Here is a tiny trained network, its code and every weight. The questions are about switching its units off for an input and a class, where a switched-off unit gives its printed mean instead of its output.

import numpy as np


def w(rows, s, z=0):
    codes = np.array(rows[::2]) - 128.0
    scale = np.full(codes.shape[1], s)
    scale[-1] = z or s
    return codes * scale


def norm(h):
    return h / np.sqrt((h * h).mean(-1, keepdims=True) + 1e-5)


def f(y):
    return np.maximum(y, 0)


def log_softmax(a):
    a = a - a.max(-1, keepdims=True)
    return a - np.log(np.exp(a).sum(-1, keepdims=True))


def net(x, mask):
    res = np.array(x, float).reshape(1, 5) / 4 @ E
    u = 0
    for l in range(4):
        y = f(norm(res) @ A[l][:, :-1].T + A[l][:, -1])
        res = res + np.where(mask[u : u + 10], y, B[l][:, -1]) @ B[l][:, :-1]
        u += 10
    return log_softmax(norm(res)[-1] @ U[:, :-1].T + U[:, -1])


A, B = {}, {}
E = w([
[157,166,45,194],'x0',
[147,254,107,146],'x1',
[55,163,203,215],'x2',
[17,208,192,49],'x3',
[22,209,82,135],'x4',
],0.0053)
A[0] = w([
[57,171,16,203,141],'L0N1',
[75,186,254,97,158],'L0N2',
[145,86,174,182,109],'L0N3',
[83,53,90,137,121],'L0N4',
[13,165,192,97,89],'L0N5',
[153,199,133,121,90],'L0N6',
[76,134,128,154,107],'L0N7',
[37,17,79,73,162],'L0N8',
[74,142,76,39,204],'L0N9',
[57,154,134,169,2],'L0N10',
],0.0092,0.0015)
B[0] = w([
[173,80,151,128,235],'L0N1',
[177,215,118,193,255],'L0N2',
[107,89,127,101,173],'L0N3',
[75,84,186,87,176],'L0N4',
[203,254,131,112,252],'L0N5',
[144,91,87,137,163],'L0N6',
[120,126,216,212,172],'L0N7',
[60,143,83,81,221],'L0N8',
[164,159,187,122,206],'L0N9',
[57,233,158,95,185],'L0N10',
],0.0072,0.0059)
A[1] = w([
[246,235,166,24,97],'L1N1',
[106,150,195,231,168],'L1N2',
[204,117,122,108,188],'L1N3',
[50,67,103,197,186],'L1N4',
[118,136,113,179,30],'L1N5',
[126,175,206,171,179],'L1N6',
[152,213,127,91,171],'L1N7',
[161,98,194,156,5],'L1N8',
[155,50,254,133,200],'L1N9',
[157,144,196,148,82],'L1N10',
],0.0073,0.0015)
B[1] = w([
[102,197,108,128,255],'L1N1',
[184,135,125,102,195],'L1N2',
[183,127,102,193,177],'L1N3',
[94,153,208,133,153],'L1N4',
[26,76,191,128,136],'L1N5',
[171,187,194,51,203],'L1N6',
[189,180,134,167,208],'L1N7',
[225,74,175,98,145],'L1N8',
[124,255,140,77,178],'L1N9',
[166,111,184,185,167],'L1N10',
],0.0056,0.0071)
A[2] = w([
[124,151,130,176,80],'L2N1',
[175,160,138,73,197],'L2N2',
[183,116,99,81,194],'L2N3',
[132,96,104,55,186],'L2N4',
[141,89,58,111,59],'L2N5',
[45,159,22,190,8],'L2N6',
[179,254,107,191,137],'L2N7',
[77,50,126,155,3],'L2N8',
[124,3,71,48,181],'L2N9',
[136,77,53,97,113],'L2N10',
],0.0091,0.0013)
B[2] = w([
[159,192,190,100,146],'L2N1',
[88,89,58,187,186],'L2N2',
[185,108,99,189,159],'L2N3',
[28,188,123,134,148],'L2N4',
[212,94,222,206,145],'L2N5',
[98,169,142,222,131],'L2N6',
[105,1,103,82,250],'L2N7',
[119,85,172,49,135],'L2N8',
[91,180,142,119,162],'L2N9',
[69,129,85,107,149],'L2N10',
],0.0057,0.011)
A[3] = w([
[99,77,151,87,195],'L3N1',
[137,41,161,195,108],'L3N2',
[88,93,158,90,202],'L3N3',
[247,31,162,117,6],'L3N4',
[40,181,172,128,67],'L3N5',
[158,77,137,112,189],'L3N6',
[81,157,125,67,135],'L3N7',
[171,110,89,156,88],'L3N8',
[181,71,80,134,254],'L3N9',
[136,170,221,233,206],'L3N10',
],0.011,0.0015)
B[3] = w([
[81,104,193,173,160],'L3N1',
[96,159,89,128,188],'L3N2',
[78,27,176,174,165],'L3N3',
[131,137,98,130,240],'L3N4',
[143,151,79,161,223],'L3N5',
[83,100,193,147,173],'L3N6',
[77,127,159,207,195],'L3N7',
[157,121,177,251,185],'L3N8',
[111,122,89,189,219],'L3N9',
[136,87,108,2,254],'L3N10',
],0.0078,0.0068)
U = w([
[182,103,50,253,193],'0',
[161,210,132,119,253],'1',
[145,81,142,50,69],'2',
[14,82,198,203,100],'3',
[216,64,144,111,34],'4',
[62,130,10,125,4],'5',
],0.014,0.0049)

Each question gives the input, the list of numbers given to net, and the class t.
The units are the neurons (one row each of A and B). Each row of codes is followed by its name. A weight is (code - 128) times the scale printed after its matrix; where a second scale follows, it is the last column's (A, B and U).
mask holds one flag per neuron, layer by layer. A switched-off neuron (its flag False) gives its mean, the last column of its row in B, instead of its output. The means were averaged over made-up inputs and are rounded, as every weight is.
A unit's drop is (log p(t) with every unit on - log p(t) with that unit switched off) / (log p(t) with every unit on - log p(t) with every unit switched off).
The circuit of an input: a set's keep is (log p(t) with only the set's units on - log p(t) with every unit switched off) / (log p(t) with every unit on - log p(t) with every unit switched off). Starting from the 12 units with the biggest drops (on a tie, the unit counted first), units are removed one at a time, each time the one whose removal leaves the highest keep (on an exact tie, the one counted first), for as long as the keep stays at least 0.8.
circuit, biggest first: the units of the circuit, biggest drop first
unit that matters most: the unit with the biggest drop
top k neurons: the k neurons with the biggest drops, biggest first
top k neurons in layer l: the k neurons of layer l with the biggest drops, biggest first
drop when u is switched off: that unit's drop, to one decimal
input [3,-5,-1,8,-8], class 1: circuit, biggest first -> L0N2, L1N1
input [6,8,7,3,-7], class 2: circuit, biggest first -> L3N10, L0N5, L2N7
input [5,8,-1,1,5], class 0: circuit, biggest first -> L2N7, L0N1, L0N5, L0N8
input [3,-3,-6,3,2], class 3: top 2 neurons -> L0N5, L3N7
input [3,-3,-8,6,-1], class 5: unit that matters most -> L2N7
input [-5,-7,8,4,7], class 1: top 2 neurons -> L0N5, L0N2
input [2,-6,7,5,-6], class 1: top 2 neurons -> L0N5, L1N6
input [3,-4,-3,4,0], class 3: top 2 neurons -> L3N7, L0N2
input [8,-8,-7,2,-4], class 3: top 2 neurons -> L0N5, L0N2
input [4,6,0,4,-3], class 0: top 2 neurons -> L0N6, L2N7
input [1,-7,7,4,-3], class 1: top 2 neurons -> L0N5, L0N2
input [-3,2,-4,3,-5], class 0: top 2 neurons in layer 0 -> L0N10, L0N7
input [7,-8,-7,2,4], class 3: drop when L0N5 is switched off -> 0.1
input [0,3,7,-4,2], class 2: unit that matters most -> L3N10
input [-6,-8,-7,0,1], class 3: drop when L2N2 is switched off -> 0.0
input [-6,-2,8,1,-1], class 1: drop when L0N5 is switched off -> 0.1
input [-2,8,7,-1,-7], class 4: drop when L3N10 is switched off -> 0.2
